How the elements are linked:
TQ: ^>CM, +>FT, §>BS, @>RP, ~>FZ, &>SJ
DT: ^>LC, +>LB, §>RM, @>MZ, ~>JJ, &>ZH
ZQ: ^>CR, +>DR, §>DQ, @>JZ, ~>ZP, &>CG
QD: ^>BT, +>TR, §>MJ, @>QC, ~>FB, &>BM
SD: ^>MN, +>DS, §>SL, @>CP, ~>FF, &>LT
GJ: ^>CL, +>LJ, §>QS, @>BZ, ~>FD, &>FS
PP: ^>HP, +>BM, §>FB, @>TP, ~>JZ, &>GQ
GN: ^>NG, +>CC, §>TG, @>MG, ~>JD, &>DD
GQ: ^>TP, +>FJ, §>HP, @>JC, ~>SQ, &>QH
DS: ^>CJ, +>JP, §>PF, @>QT, ~>MN, &>FR
HM: ^>MB, +>TG, §>JG, @>GN, ~>LF, &>JD
NS: ^>ZZ, +>RM, §>HS, @>DT, ~>JH, &>JJ
GR: ^>QZ, +>CN, §>QL, @>MJ, ~>PJ, &>SR
JJ: ^>DT, +>LC, §>ZZ, @>ZH, ~>CT, &>JQ
FT: ^>RQ, +>DM, §>FS, @>HR, ~>CM, &>NT
FF: ^>SD, +>MN, §>FG, @>LT, ~>SF, &>RC
TG: ^>GH, +>QP, §>GZ, @>CC, ~>MB, &>NG
JD: ^>GN, +>NG, §>MB, @>DD, ~>HS, &>RM
RM: ^>DD, +>MG, §>GN, @>LB, ~>ZZ, &>LC
ZG: ^>QH, +>JC, §>GQ, @>SN, ~>PM, &>QS
LT: ^>CP, +>FR, §>MN, @>LG, ~>RC, &>MR
QM: ^>SQ, +>GQ, §>JZ, @>ZG, ~>JL, &>PM
FS: ^>BZ, +>QJ, §>CL, @>DM, ~>SC, &>RQ
BP: ^>DC, +>PM, §>JL, @>LQ, ~>JT, &>HZ
FC: ^>ZS, +>JM, §>JQ, @>SF, ~>ZC, &>GB
SF: ^>FF, +>SD, §>JM, @>RC, ~>GB, &>QL
JT: ^>BP, +>DC, §>TC, @>HZ, ~>FJ, &>BL
SG: ^>PZ, +>TN, §>ZJ, @>GZ, ~>HR, &>HH
LQ: ^>LL, +>QS, §>PM, @>GJ, ~>HZ, &>FD
TC: ^>JL, +>QM, §>RJ, @>DC, ~>QC, &>BP
LC: ^>LB, +>MQ, §>DD, @>HF, ~>DT, &>MZ
SL: ^>CD, +>PF, §>BN, @>DS, ~>FG, &>MN
HF: ^>BN, +>JF, §>MQ, @>CD, ~>MZ, &>SL
TZ: ^>BH, +>JG, §>NT, @>HM, ~>PG, &>LF
FM: ^>PG, +>TZ, §>SJ, @>TH, ~>TN, &>ML
RR: ^>PR, +>MT, §>BR, @>ZC, ~>MQ, &>JF
TH: ^>LF, +>HM, §>TZ, @>HS, ~>ML, &>DP
ML: ^>TH, +>LF, §>PG, @>DP, ~>GF, &>FQ
CL: ^>LJ, +>BB, §>SN, @>QJ, ~>GJ, &>BZ
DG: ^>BC, +>SR, §>PJ, @>FB, ~>DQ, &>DR
CM: ^>FT, +>RQ, §>SC, @>NT, ~>TQ, &>RP
TJ: ^>NH, +>ZD, §>BL, @>RZ, ~>GP, &>BD
CN: ^>MR, +>LG, §>LT, @>ZP, ~>QZ, &>HG
GB: ^>SF, +>FF, §>ZS, @>QL, ~>PQ, &>TD
JQ: ^>ZH, +>MZ, §>DT, @>JM, ~>MT, &>ZS
RZ: ^>BS, +>SC, §>ZD, @>CM, ~>BD, &>TQ
MT: ^>JQ, +>ZH, §>JJ, @>ZS, ~>PR, &>FC
CG: ^>JZ, +>PP, §>CR, @>SQ, ~>RJ, &>QM
LG: ^>DQ, +>DG, §>FR, @>CR, ~>MR, &>ZQ
QS: ^>SN, +>GP, §>QH, @>LJ, ~>LL, &>CL
LF: ^>HM, +>MB, §>BH, @>JD, ~>TH, &>HS
BB: ^>BD, +>RZ, §>TJ, @>FZ, ~>LJ, &>TT
BZ: ^>QJ, +>TT, §>LJ, @>ZJ, ~>FS, &>DM
TD: ^>QL, +>RC, §>SF, @>QZ, ~>JP, &>GR
HH: ^>GZ, +>GF, §>PZ, @>GH, ~>JG, &>TG
JP: ^>TD, +>QL, §>GB, @>GR, ~>CJ, &>PJ
PF: ^>PQ, +>GB, §>ZC, @>JP, ~>CD, &>CJ
QZ: ^>CN, +>MR, §>RC, @>HG, ~>GR, &>MJ
HG: ^>ZP, +>ZQ, §>MR, @>RJ, ~>MJ, &>TR
NG: ^>CC, +>GT, §>GH, @>QG, ~>GN, &>MG
QL: ^>RC, +>LT, §>FF, @>CN, ~>TD, &>QZ
HP: ^>BM, +>QC, §>QD, @>FJ, ~>PP, &>TP
QP: ^>FQ, +>DP, §>ML, @>JH, ~>GH, &>GT
MZ: ^>HF, +>BN, §>LB, @>SL, ~>ZH, &>FG
MB: ^>TG, +>GH, §>HH, @>NG, ~>HM, &>GN
GZ: ^>GF, +>ML, §>TN, @>QP, ~>HH, &>GH
DQ: ^>DG, +>BC, §>QT, @>DR, ~>LG, &>CR
TR: ^>RJ, +>CG, §>ZP, @>JL, ~>BT, &>TC
SR: ^>MJ, +>HG, §>QZ, @>BT, ~>BC, &>QD
BS: ^>SC, +>FS, §>FD, @>FT, ~>RZ, &>CM
MQ: ^>RR, +>PR, §>QG, @>JF, ~>LB, &>BN
FB: ^>QD, +>BT, §>SR, @>BM, ~>DR, &>HP
MP: ^>SJ, +>RP, §>TQ, @>PG, ~>QQ, &>FM
RJ: ^>CG, +>JZ, §>ZQ, @>QM, ~>TR, &>JL
JH: ^>NS, +>ZZ, §>DP, @>JJ, ~>GT, &>CT
JL: ^>QM, +>SQ, §>CG, @>PM, ~>TC, &>DC
ZJ: ^>QQ, +>MP, §>TT, @>TN, ~>DM, &>PZ
JG: ^>HH, +>GZ, §>SG, @>TG, ~>BH, &>MB
HS: ^>JD, +>GN, §>HM, @>RM, ~>DP, &>ZZ
PR: ^>MT, +>JQ, §>CT, @>FC, ~>RR, &>ZC
RC: ^>LT, +>CP, §>SD, @>MR, ~>QL, &>CN
FD: ^>GJ, +>CL, §>LL, @>FS, ~>ZD, &>SC
NH: ^>ZD, +>FD, §>HZ, @>BS, ~>TJ, &>RZ
MR: ^>LG, +>DQ, §>CP, @>ZQ, ~>CN, &>ZP
CT: ^>JJ, +>DT, §>NS, @>JQ, ~>BR, &>MT
DR: ^>FB, +>QD, §>BC, @>HP, ~>CR, &>PP
DD: ^>MG, +>QG, §>NG, @>MQ, ~>RM, &>LB
PQ: ^>GB, +>SF, §>FC, @>TD, ~>PF, &>JP
HR: ^>SG, +>PZ, §>DM, @>HH, ~>NT, &>JG
MG: ^>QG, +>BR, §>CC, @>RR, ~>DD, &>MQ
BH: ^>JG, +>HH, §>HR, @>MB, ~>TZ, &>HM
GP: ^>TJ, +>NH, §>RG, @>BD, ~>SN, &>BB
CC: ^>GT, +>JH, §>QP, @>BR, ~>NG, &>QG
CP: ^>FR, +>QT, §>DS, @>DQ, ~>LT, &>LG
RP: ^>NT, +>HR, §>FT, @>BH, ~>SJ, &>TZ
MN: ^>DS, +>CJ, §>CD, @>FR, ~>SD, &>CP
TP: ^>FJ, +>JT, §>BM, @>RG, ~>GQ, &>JC
DC: ^>PM, +>ZG, §>QM, @>LL, ~>BP, &>LQ
BT: ^>TR, +>RJ, §>HG, @>TC, ~>QD, &>QC
PM: ^>ZG, +>QH, §>SQ, @>QS, ~>DC, &>LL
SQ: ^>GQ, +>TP, §>PP, @>QH, ~>QM, &>ZG
ZS: ^>JM, +>FG, §>ZH, @>FF, ~>FC, &>SF
FQ: ^>DP, +>HS, §>TH, @>NS, ~>QP, &>JH
SN: ^>GP, +>TJ, §>JC, @>BB, ~>QS, &>LJ
TN: ^>FM, +>PG, §>MP, @>ML, ~>PZ, &>GF
FZ: ^>TQ, +>CM, §>RZ, @>SJ, ~>TT, &>MP
ZZ: ^>RM, +>DD, §>JD, @>LC, ~>NS, &>DT
QC: ^>TC, +>JL, §>TR, @>BP, ~>BM, &>JT
ZD: ^>FD, +>GJ, §>LQ, @>SC, ~>NH, &>BS
BC: ^>SR, +>MJ, §>GR, @>QD, ~>DG, &>FB
TT: ^>FZ, +>TQ, §>BD, @>MP, ~>QJ, &>QQ
PZ: ^>TN, +>FM, §>QQ, @>GF, ~>SG, &>GZ
FG: ^>SL, +>CD, §>HF, @>MN, ~>JM, &>SD
BL: ^>HZ, +>LQ, §>BP, @>ZD, ~>RG, &>NH
BN: ^>JF, +>ZC, §>RR, @>PF, ~>HF, &>CD
LB: ^>MQ, +>RR, §>MG, @>BN, ~>LC, &>HF
MJ: ^>HG, +>ZP, §>CN, @>TR, ~>SR, &>BT
QH: ^>JC, +>RG, §>TP, @>GP, ~>ZG, &>SN
HZ: ^>LQ, +>LL, §>DC, @>FD, ~>BL, &>ZD
GT: ^>JH, +>NS, §>FQ, @>CT, ~>CC, &>BR
NT: ^>HR, +>SG, §>RQ, @>JG, ~>RP, &>BH
QT: ^>PJ, +>GR, §>JP, @>BC, ~>FR, &>DG
PJ: ^>GR, +>QZ, §>TD, @>SR, ~>QT, &>BC
QG: ^>BR, +>CT, §>GT, @>PR, ~>MG, &>RR
BM: ^>QC, +>TC, §>BT, @>JT, ~>HP, &>FJ
JZ: ^>PP, +>HP, §>DR, @>GQ, ~>CG, &>SQ
PG: ^>TZ, +>BH, §>RP, @>LF, ~>FM, &>TH
DP: ^>HS, +>JD, §>LF, @>ZZ, ~>FQ, &>NS
RG: ^>BL, +>HZ, §>JT, @>NH, ~>JC, &>TJ
ZP: ^>ZQ, +>CR, §>LG, @>CG, ~>HG, &>RJ
ZC: ^>FC, +>ZS, §>MT, @>GB, ~>JF, &>PQ
JC: ^>RG, +>BL, §>FJ, @>TJ, ~>QH, &>GP
FJ: ^>JT, +>BP, §>QC, @>BL, ~>TP, &>RG
SC: ^>FS, +>BZ, §>GJ, @>RQ, ~>BS, &>FT
CD: ^>PF, +>PQ, §>JF, @>CJ, ~>SL, &>DS
QJ: ^>TT, +>FZ, §>BB, @>QQ, ~>BZ, &>ZJ
JF: ^>ZC, +>FC, §>PR, @>PQ, ~>BN, &>PF
CJ: ^>JP, +>TD, §>PQ, @>PJ, ~>DS, &>QT
SJ: ^>RP, +>NT, §>CM, @>TZ, ~>MP, &>PG
GF: ^>ML, +>TH, §>FM, @>FQ, ~>GZ, &>QP
BR: ^>CT, +>JJ, §>JH, @>MT, ~>QG, &>PR
JM: ^>FG, +>SL, §>MZ, @>SD, ~>ZS, &>FF
DM: ^>ZJ, +>QQ, §>QJ, @>PZ, ~>RQ, &>SG
BD: ^>RZ, +>BS, §>NH, @>TQ, ~>BB, &>FZ
LL: ^>QS, +>SN, §>ZG, @>CL, ~>LQ, &>GJ
RQ: ^>DM, +>ZJ, §>BZ, @>SG, ~>FT, &>HR
QQ: ^>MP, +>SJ, §>FZ, @>FM, ~>ZJ, &>TN
ZH: ^>MZ, +>HF, §>LC, @>FG, ~>JQ, &>JM
LJ: ^>BB, +>BD, §>GP, @>TT, ~>CL, &>QJ
GH: ^>QP, +>FQ, §>GF, @>GT, ~>TG, &>CC
CR: ^>DR, +>FB, §>DG, @>PP, ~>ZQ, &>JZ
FR: ^>QT, +>PJ, §>CJ, @>DG, ~>CP, &>DQ

The rows follow the links: the fewer symbols apart two elements are, the more alike their rows tend to be.

Each row is also shifted at random along 3 hidden directions that mean nothing.

Some elements, each with a row of numbers:
MP: -30   -5   -4   -7   -9   -7   -9    0   -3   -9    1   19    6    5    8   -3   -7   -3    9   30   -1    2   -7  -12  -10   11    8    1   -5   -8  -13    6    0   -5  -14   -9    6   13
PF: -23   -1   -6  -10   11   16   10    2    2   19    1   -5   -3   15   -6   -1  -10    3    5   34   10   -4    5  -15   14    4    6   -1   -9   11   -3    1  -12   -1    2  -17   17  -15
FS:  29    2    2    4  -11  -18   -7   -2    0  -18   -1    7    4   -5    5    2    6   -5   -1   -7   -5    4   -1    6  -15   -1   -2    2    7  -12    0    5   14   -2   -6   12  -16   17
RZ:  -8    2    2   -3   -4  -16   -4    3    1  -15   -5    5    4   12   14   -7    8   -8   12   12    0    5    7    2  -10    0   -4    2    3   -4    2   14    7    2  -10   10  -11   18
JH: -10  -11    4   -5    3    6   -6   -4   -9    7    0    6   -1   -5    8   -5    3    6    5    2   -5   -1   -7   -6   14    9    3   -1   -6   12  -15   -6  -25  -10   -3  -12   27    4
MB:  44   -3    1   -1   -9  -13   -9  -14    2   -6    6    3    2   -1   -8   14    5    5  -16   18    2    5    2   -8  -10    5   12    3   18   -2  -16   -1    4  -11   -4    9   -9   19
SD: -31   -3   -1   -6   14   17    8    6    0   19   -2  -10   -5    9   -1   -7    1    6    6    2    4   -3    5   -2   16    0   -1   -5   -7   15    3   -1  -17    5    7   -7   15  -16
QG:  -8  -12    4    1   -2    6  -10  -11   -2    9    8   -3   -5  -20  -14   10   10   17  -25  -29   -6    0  -11    6   -1    3    8   -8   15    7  -14  -15  -17   -3   10   13    4    1
HR:  -8  -10   -5  -13   -6   -5  -13    2   -2   -7    1   19    3    7    6   -7    0    3    6   24   -3    4   -8   -8  -13   12   10   -6   -3   -4  -13    9   -9    1  -11    0    5   13
BL: -26    7  -11   -6   -5   -3    1   10    5   -8   -1   14    5   16   -1   -4  -20   -9   11   40    7    0   -2  -12  -16    4    6    1  -12  -18    5   15   18    8   -9  -10  -11   -3
TN:  -2  -11   -4  -15   -6   -7  -14    0    1   -6    1   14    1    8    1   -5    6    7   -1   20   -2    6   -6   -5  -17   12   11   -8    5   -3  -14    9  -10    3   -8   10   -2   15
QT:  28    8    4    1   19    7   17    9    0   11  -11  -18   -2   19   16  -14    9   -7   24    3    7   -3   19    3   25   -8  -15    4  -10   19   16    7   -8    3    3   -7   13  -11
FJ:  61    9    3   15   -7   -5    2    5    0  -12   -2    0    1  -15    1    0   -4   -8   -1  -37   -7   -1   -5   15   -8  -11  -11    2   -2  -15   17   -3   20    7    3    4  -17   -5
RG:  50    4  -13   -2  -14   -3   -5    7    8  -11    6   16    2   -1  -17    6  -23   -2   -9   13    2    1  -11   -5  -31    1   10   -5   -3  -29    5    6   26   14   -2    0  -26   -8
JQ:  11    0    7    9    3    1    4  -16    0    8    5  -15   -2  -13  -11   16    8    7  -19  -18    0   -1    5    3   12   -5    0    5   15   12   -6  -14   -3  -12    8    5    2    3
RR:  19   -2    5   -4    9    2    4   -8    2   10    0  -14   -3    7   -2    5   15    7   -5    7    5    2   11   -3   13    0    1    2   11   19   -7   -2  -13   -7    4    7    8    6
NT:  15  -11   -2  -11   -6   -4  -14    5   -4   -8   -2   18    3    2   11  -12    0    1   10   13   -6    3  -10   -4  -11   12    6   -6   -7   -5  -11    7  -12    2  -11   -2   10   11
JJ:  14  -10    3   -5    5    5   -5   -7    0   10    3   -7   -5   -4   -8    4   13   14  -14  -10   -1    2    0    2    3    3    7   -7   13   14  -10   -6  -18   -2    7   13    6    3
ZS:  38    1    1    3    3   12    6   -7   -2   13    5   -5   -3  -10  -12   10   -7    4  -10   -2    2   -5   -3   -5   11   -1    4    2   -1    4   -4  -12   -5   -7    7  -11   11  -11
BB:   8    2  -10   -7  -13  -17  -11   -2   13  -15    6    7    2    9  -19   11   -1    3  -19   21    6    9    1   -1  -38    1   14   -5   19  -21   -1   13   25   12   -3   26  -40   14
QH: -26   10   -8   -2   -4   -4    6    8    4   -8   -2    9    5   16    3   -3  -18  -13   15   37    8   -1    4  -11   -9    0    0    7  -13  -14    7   12   20    3  -10  -14   -8   -2
LG:  -2   10    4   12    7    7   16    2   -2    6   -3  -12    0   -4    2    2   -7   -9    6  -14    3   -6    6    3   19  -11  -12    9  -10    4   14   -7    8   -4    5  -15    6  -15
JM: -38    2   -1   10   -3   11    5  -16    1   13   11   -8   -3  -19  -25   24  -11    7  -28   -6    5   -4   -5   -6    7   -3    9    5    8   -1   -8  -20    5  -12   10   -9    1  -12
MQ:   6   -5   13    2   13    4    4   -5   -8   10   -6  -15   -4   -1   17   -8   23    4    8  -21   -4   -1    9    6   28   -2  -11    3    3   27   -4   -7  -26  -10    4    1   24    5
MG:  -3  -13    4    1   -3    7  -12  -11   -3    7    7    0   -7  -24  -11    8    9   16  -24  -34  -10    0  -13    7    0    4    7   -9   12    6  -14  -17  -18   -4    9   11    7    0
CM: -32    1    9   14  -12  -14   -6   -6  -11  -16   -1   12    6  -20   16    2    1  -10    6  -22  -11   -2   -8    6    3   -1   -9   10   -3   -8   -4   -7    6  -16   -9   -8    6   16
FR:  45    6   -3   -1   11    7   12    2    7   10   -3  -18   -4   13   -9    1    3    1   -3    4    9    0   14    1    6   -8   -3    0    4    7   12    4    5    9    8    7   -9  -12
SL:   5   -2    3    3    7   16    6   -2   -5   16    1   -5   -4  -10   -3    1   -6    3   -1  -12   -2   -6   -4   -1   20    0   -1    0   -9   10   -1  -13  -13   -6    7  -16   21  -16
LT: -15    5    1    1   13    8   14    1    4   13   -3  -20   -3   12   -3    0    7    1    2   -1    9   -2   15    3   14   -7   -6    1    3   14   11    2   -2    3    8    5    0  -10
TC:  -3    9   -1    2    5   -3    7    9    4   -5   -6   -9    0   11    5   -7    2   -7    9   -6    3    2   10    9   -2   -9  -10    0   -2   -1   17   10   12   11    2    8  -14   -5
PQ: -23   -1   -6   -4    4   16    4   -3    3   17    6   -6   -5   -2  -20    9  -11   10  -14    8    6   -3   -3   -7    6    1    9   -3   -1    4   -3   -8   -5    1    9   -7    6  -18
HG:  25    6   -6   10   -3   12    5    4    3    5    5   -1   -3  -15  -18    7  -19    1  -12  -23   -2   -5  -12    5   -5   -7   -1   -3   -7  -14   11  -10   14    9   10   -8   -9  -24
BH:  65  -13    4  -15    4   -6  -13    8   -5   -6   -9    8    1   15   25  -23   20    2   21    8   -6    6    2    2    0   11   -3   -8   -2   12   -8   13  -26    4  -10    9   15   18
CP: -24    7    4   12    6    6    9   -7    5   10    3  -22   -5  -11  -17   14    5    5  -19  -31    2   -2    7   11    8  -13   -5    2   12    5    9  -11    8    1   15   11  -12  -12
SG:  16  -13   -4  -13   -5   -5  -16    4   -2   -7    0   17    1    5    7   -9    2    4    4   14   -5    5   -9   -4  -15   13    8   -9   -1   -4  -12    8  -13    4   -9    4    4   12
BT: -11    4  -11  -12   10   10    8   18    6    6   -5   -1   -1   25    0  -16  -10   -3   17   27    9    0    7   -6   -4    1    0   -7  -14   -1   14   16    2   19    1   -4   -3  -18
GF:  31   -7    7   -7    3  -11   -7   -1   -4   -6   -6    2    1   11   21  -11   20    0   13    8   -2    4    6    1    5    7   -3    0    5   14  -10    9  -17   -7   -9    8   12   23
QM:   8   11   -1    8   -1   -6    6    4    5   -8   -2   -7    1    2   -2    0    0   -7    0  -14    2    1    6   10   -7  -10   -9    2    2   -9   16    5   20   10    3    9  -21   -4
QJ:   0    4    2    9  -14  -19   -7   -7    1  -18    3    8    5  -10    1    9    1   -6   -7   -5   -4    3   -2    3  -15   -2    0    7    9  -14   -3    1   18   -7   -7    7  -17   17
LJ:   8   -1    0   -3   -4  -12   -7    8    1  -15   -5    6    1    6   11  -10    9   -4    8   -6   -4    5    1    9  -15    1   -4   -4    2   -6    4   12    4   10   -5   15  -12   11
PZ: -10  -11   -1  -10   -7   -5  -14    1   -3   -7    0   14    1    1    7   -8    5    5    3    8   -6    5   -8   -2  -11   11    7   -7    1   -3  -11    4  -13    1   -8    6    4   13
FT: -44    2    5    8  -11  -13   -5   -5   -7  -15    0   13    6   -9   13    3   -3   -9    7    3   -6    0   -4   -3   -1    2   -4   10   -3   -9   -7   -3    8  -14  -12  -10    5   17
RQ: -23    0    2    6  -15  -12   -9   -7   -4  -15    3   16    6  -12    4    6   -6   -6   -2    2   -5    0   -9   -3   -9    4    3    6    0  -13   -9   -3   10  -11   -9   -7   -2   15
FD:   9   -3   -4   -2   -9   -8  -12    7    3  -13    1    9    0   -4   -2   -5    2    2   -5  -16   -6    5   -9   10  -26    0    3   -9    5  -15    4    8    9   15   -1   18  -21    6
ZG:  45    8   -5    4   -7   -5    1    9    1  -11   -1   10    4    0    1   -3  -16  -10    8    5    0   -2   -4    0  -13   -2   -3    2  -11  -19   10    6   20    8   -5   -7  -12   -6

In each set, the symbols that take the first to the second take the third to the fourth, perhaps in another order. Give the fourth.
Answers are names.
 45    6    5   10    8    8    9    0    2    8   -2  -18   -6   -8   -6    2    7    2   -6  -37   -1   -2    5   13   11  -11   -9   -1    4    9   14   -8    2    5   13    8   -4  -14
to  23    9   -2    4    9    6   12    1    6   10   -1  -18   -3    8  -10    6    2    0   -5   -1    9   -2   13    2    7   -9   -4    2    5    7   11    1    8    4    9    4  -10  -11
as -25  -11   -3  -17    8    7   -3   -2   -1   11    0    1   -2   18    2   -4    4    9    4   38    6    2    3  -15    8   12   12   -4    1   15  -16    4  -24   -4   -4   -4   19    4
to MG

  4   -1    1    4    7   13    5    0    3   13    3  -16   -7  -10  -15    5    6   11  -17  -35   -1   -2   -1   11    5   -8   -1   -7    7    8    7  -11   -6    9   15   11   -4  -16
to  27   -4   -5   -9    9   19    4    5    2   18    0   -5   -6    4  -10   -4   -4    9   -2    3    4   -3   -2   -4    6    2    6   -8   -5    8    1   -3  -14    9    9   -4   10  -20
as -38    0   -5   -8   -5   -6   -7   11    3  -10   -3   11    2   10    5  -11   -1   -3    9    9   -1    4   -2    1  -17    3    1   -6   -5  -10    4   13    5   12   -6    7  -10    4
to LQ

-34   12    2    5    6   -6   12    8    2   -6   -7   -8    3   13   11   -7    2  -13   17    2    4    0   14    5    5  -10  -13    6   -4    0   17   10   14    5   -1    1   -9   -1
to  -2   13   -7   -3    1   -7   10   10    5   -8   -4    5    6   25    7   -5  -15  -16   20   45   11    0   11  -12   -5   -2   -2    8  -12  -11   10   17   22    4  -11  -13  -10    0
as  24   -1   -2    2    6   11    1   17    0    3   -6   -2   -4   -6    3  -17   -2    0    8  -37   -7   -2   -8   15   -1   -6  -11  -10  -13   -3   19    0   -3   20    9    3   -1  -20
to QC

 22    2   -8  -11   11    9    6   22    5    4   -8   -2   -2   22    5  -20   -3   -3   19    9    5    0    5    2   -3   -1   -5   -9  -14    0   17   16   -2   22    2    1   -3  -16
to -21    6  -15   -4   -4    9    3    4   13    6    9    0   -3    3  -32   12  -21    6  -21   14    9   -1   -6   -5  -23   -2   14   -9    3  -19    9    2   21   19    9    5  -27  -21
as  -9   -2    0   -2   13   15    6    5    0   16   -2  -13   -6    1   -4   -6    5    7    0  -16    2   -3    3    5   13   -3   -3   -7   -3   13    6   -5  -15    7   12    2    9  -16
to SF

 10    9    3   14    4    6   10   -6    4    8    2  -20   -4  -12  -14   12    3    3  -17  -33    2   -2    5   12    7  -13   -6    3   10    3   12  -11   10    2   15    9  -12  -13
to  -5    8    5   14    7   13   13    8   -8    7   -5   -5   -1  -12   12   -8   -9   -9   16  -31   -6   -9   -2    8   24   -9  -18    5  -22    4   15   -9   -1   -2    5  -22   18  -22
as  -7  -12    8    5  -12   -8  -18   -8   -6   -9    4    9   -2  -28    2    2   15   10  -17  -48  -16    4  -17   16  -10    3    1   -8   13   -3  -11  -12  -11   -3    2   18   -1   14
to HM

-29    8   -4   -1   -1   -3    5   11   -1   -8   -6   11    6   12   15  -10  -15  -15   23   25    2   -1    2   -8   -1    0   -6    6  -20  -10    9   12   12    2  -11  -18    2   -2
to  22   -4   -5   -5   -6   -2   -9   14    0  -11   -4   15    1   -1    8  -16   -4   -1   10  -13   -8    2  -11    8  -18    4   -2  -10  -10  -14    7    9    1   16   -3    5   -7   -2
as -31   -2   -2    4    3   17    2   -5    2   15    8  -10   -7  -17  -23   12   -4   12  -24  -27   -1   -3   -8    5    3   -3    5   -6    5    3    0  -16   -5    4   16    2    0  -19
to RC

-41   -2    6   10  -15   -9  -10   -7   -8  -14    3   17    5  -24    7    4   -3   -4   -2  -21  -12   -1  -15    3   -4    2   -2    4   -2  -12  -10  -10    3  -13   -7   -8    6   12
to  -5    2    4    9  -15  -16   -7   -7   -3  -17    4   12    6  -14    2    9   -4   -6   -6   -5   -6    1   -7    1  -12    0    1    7    5  -15   -7   -4   17  -10   -7    0  -11   17
as -11    3    6    7   -8  -16   -4   -2   -7  -16   -4   11    7   -5   19   -3    2  -11   12   -1   -6    1   -1    1    1    0   -7   10   -3   -6   -3    2    7  -12  -11   -7    3   18
to SC

 -3   -7    5   -3   -4  -12  -10   -9   -1   -7    1    2    2    0    5    4   16    5   -6    2   -2    6    2    1   -6    5    4    0   16    6  -13    2   -7   -7   -4   16   -3   22
to  45   -6    2  -11    0  -11   -5   -5    0   -5   -3    3    3   18   11   -4   14    1    8   33    4    5   10   -8   -1    8    5    2    9    9  -13   12  -10   -7  -11    7    4   23
as -13   -3   -3  -10   18   17   10   10    0   18   -5  -12   -5   18    5  -13    3    5   14   12    7   -3    9   -4   17    2   -3   -6  -10   20    6    5  -21    8    6   -5   18  -16
to JP

-55   -3   -2   -3  -12   -9  -10   -4   -3   -9    3   18    5   -2    4    2   -7   -3    2   22   -3    1   -8  -10   -9    8    8    2   -2  -10  -14    2    1   -8  -11   -8    4   13
to  63   -7    6    9  -14   -6  -15    1  -11  -15    0   21    2  -28   13   -7   -2   -3    2  -39  -19   -1  -22   11   -8    4   -4   -3   -8  -12   -5   -9   -5   -4   -6   -4    9    9
as  20   12   -2    4    1   -8    8    7    4   -8   -5   -3    3   11    4   -3   -6  -11   11    9    6    0    9    2   -5   -7   -7    5   -4   -9   15   11   21    7   -3    0  -16   -2
to SQ

 -4    3  -12  -10    7    8    5   16    9    5   -2   -2   -2   20   -8   -9  -10    0    6   19    8    0    4   -3  -11   -1    3   -9   -8   -6   15   13    7   21    4    3  -12  -18
to  55    3  -14   -7    2   13    4   14    9    6    2    2   -3    9  -16   -4  -20    2   -2   13    6   -1   -5   -4  -14    0    7  -10  -11  -14   11    7   10   21    5   -3  -13  -24
as   3   -8   -1    1  -11    3  -11  -15   -2    3   12    9   -1  -22  -20   19   -7   12  -28   -5   -4    0  -16   -6   -8    7   15   -3   11   -5  -20  -16   -4  -11    3    1    2    4
to DP

-17   -1   -4   -5    9   15    5    1    5   16    2  -13   -6    3  -16    3    0   10  -10   -5    5   -2    3    1    5   -2    4   -7    3    9    4   -4   -9    9   12    5   -1  -17
to  53   -3   -4   -9   11   18    6    7   -1   17   -1   -2   -3    9   -1   -8   -7    4    9   17    4   -4    0   -9   14    4    3   -5  -14   11   -1    0  -17    3    4  -16   21  -16
as -39   -5    6    6  -12   -8  -10   -4   -9  -12    0   18    4  -19   13   -2   -3   -5    4  -14  -12    0  -14    2   -1    5   -3    4   -6   -9  -10   -6   -2  -11   -8  -10   11   12
to TT

-47    3    6   13  -13  -17   -8   -9    0  -18    4    3    3  -18   -1    9    8   -2  -13  -32   -8    3   -4   14  -15   -6   -4    3   16  -12    1   -4   17   -3   -1   18  -21   17
to -20   -4    1    0   -3   -3   -7   13   -4  -10   -6   11    0   -4   14  -17    2   -4   14  -21   -9    1   -9   10   -8    2   -7   -6  -11   -8    8    6   -2   10   -4    2   -1    0
as  14   -7    1    3  -10    0   -9  -15   -3    2   10    8    1  -18  -13   16   -5    8  -21    2   -3    0  -13   -6   -4    6   13    0    8   -4  -18  -14   -4  -13    0   -4    5    6
to HM

-58    9   10   14    7   -3   11    8   -5   -5  -10  -12    1   -3   22  -13   10  -12   20  -39   -6   -3    9   18   17  -13  -24    6   -9    7   21    0    4    2    2    0    3   -4
to  19   10    7   17   -1   -5    6    5   -3  -10   -6   -5    1  -13   10   -5    4  -11    7  -43   -8   -2    1   18    3  -13  -18    5   -4   -7   19   -3   15    4    3    2   -9   -4
as -20   -5   10    7   -6  -13   -8  -15   -4   -7    3   -1    1  -16    5   10   18    4  -12  -23   -8    3   -1    8    2    0   -2    4   18    5  -12   -8   -6  -14   -2   12    0   22
to MB

